Here is a tiny trained network, its code and every weight. The questions are about switching its units off for an input and a class, where a switched-off unit gives its printed mean instead of its output.

import numpy as np


def w(rows, s, z=0):
    codes = np.array(rows[::2]) - 128.0
    scale = np.full(codes.shape[1], s)
    scale[-1] = z or s
    return codes * scale


def f(y):
    return y / 2 * (1 + np.tanh(0.7978845608 * (y + 0.044715 * y**3)))


def log_softmax(a):
    a = a - a.max(-1, keepdims=True)
    return a - np.log(np.exp(a).sum(-1, keepdims=True))


def net(x, mask):
    res = np.array(x, float).reshape(1, 7) / 4 @ E
    y = f(res @ A[0][:, :-1].T + A[0][:, -1])
    res = res + np.where(mask, y, B[0][:, -1]) @ B[0][:, :-1]
    return log_softmax(res[-1] @ U[:, :-1].T + U[:, -1])


A, B = {}, {}
E = w([
[127,128,129,127],'x0',
[31,84,35,160],'x1',
[132,126,127,133],'x2',
[156,216,50,151],'x3',
[194,64,79,6],'x4',
[134,126,125,135],'x5',
[131,127,126,134],'x6',
],0.012)
A[0] = w([
[110,6,214,151,245],'N1',
[18,125,94,223,155],'N2',
[117,171,225,206,216],'N3',
[153,193,68,126,183],'N4',
[231,121,116,48,146],'N5',
[89,62,2,112,109],'N6',
],0.022,0.012)
B[0] = w([
[48,24,92,22,252],'N1',
[4,201,59,137,233],'N2',
[196,238,156,28,248],'N3',
[163,172,174,135,187],'N4',
[126,74,234,129,223],'N5',
[208,86,38,63,213],'N6',
],0.027,0.029)
U = w([
[207,124,145,88,255],'0',
[115,65,222,162,104],'1',
[210,182,199,170,12],'2',
[194,94,243,216,115],'3',
[63,114,151,170,87],'4',
[180,25,106,177,103],'5',
[132,176,109,251,166],'6',
],0.011,0.004)

Each question gives the input, the list of numbers given to net, and the class t.
The units are the neurons (one row each of A and B). Each row of codes is followed by its name. A weight is (code - 128) times the scale printed after its matrix; where a second scale follows, it is the last column's (A, B and U).
mask holds one flag per neuron, in row order. A switched-off neuron (its flag False) gives its mean, the last column of its row in B, instead of its output. The means were averaged over made-up inputs and are rounded, as every weight is.
A unit's drop is (log p(t) with every unit on - log p(t) with that unit switched off) / (log p(t) with every unit on - log p(t) with every unit switched off).
The circuit of an input: a set's keep is (log p(t) with only the set's units on - log p(t) with every unit switched off) / (log p(t) with every unit on - log p(t) with every unit switched off). Starting from all 6 units, units are removed one at a time, each time the one whose removal leaves the highest keep (on an exact tie, the one counted first), for as long as the keep stays at least 0.8.
circuit, biggest first: the units of the circuit, biggest drop first
most important unit: the unit with the biggest drop
k most important neurons: the k neurons with the biggest drops, biggest first
drop when u is switched off: that unit's drop, to one decimal
input [0,6,-4,8,-8,1,4], class 6: circuit, biggest first -> [N2 N1]
input [-6,-2,-5,7,-4,-3,6], class 2: circuit, biggest first -> [N1]
input [-1,-7,5,-8,1,3,7], class 1: circuit, biggest first -> [N6 N5]
input [-2,-1,2,8,7,1,-7], class 3: circuit, biggest first -> [N5 N1]
input [3,1,6,-3,-3,5,8], class 4: 2 most important neurons -> [N6 N2]
input [4,-2,3,4,-8,-6,3], class 2: 2 most important neurons -> [N3 N1]
input [4,3,-2,-3,7,8,-7], class 5: 2 most important neurons -> [N3 N6]
input [6,5,-6,1,-4,7,6], class 6: circuit, biggest first -> [N1 N2]
input [8,6,-3,-5,0,8,-8], class 4: 2 most important neurons -> [N2 N3]
input [6,-7,-7,1,0,4,1], class 2: 2 most important neurons -> [N1 N6]
input [-7,7,-4,1,-3,-5,-5], class 6: 3 most important neurons -> [N1 N2 N5]
input [4,-7,-7,2,-3,3,7], class 2: 2 most important neurons -> [N1 N6]
input [-5,0,-2,-6,6,6,3], class 1: 2 most important neurons -> [N5 N3]
input [-6,1,0,-6,-3,-5,-5], class 4: circuit, biggest first -> [N6]
input [-5,0,7,2,-1,8,-4], class 2: 3 most important neurons -> [N1 N6 N2]
input [-3,1,-5,-1,-6,1,-5], class 4: 2 most important neurons -> [N2 N6]
input [2,-1,-7,0,5,-1,0], class 1: 2 most important neurons -> [N3 N5]
input [-6,-3,0,1,7,1,-6], class 3: 2 most important neurons -> [N1 N2]
input [-4,2,-8,-7,1,-3,3], class 5: 2 most important neurons -> [N3 N2]
input [1,-8,8,6,2,8,6], class 3: most important unit -> N5
input [-5,0,-3,-7,5,-5,-1], class 1: drop when N5 is switched off -> 0.2
input [4,4,0,-2,3,7,-1], class 5: drop when N3 is switched off -> 0.9
input [2,6,8,-7,3,0,6], class 5: drop when N6 is switched off -> 0.1
input [-6,-1,-3,-2,1,6,-2], class 1: drop when N3 is switched off -> 0.5
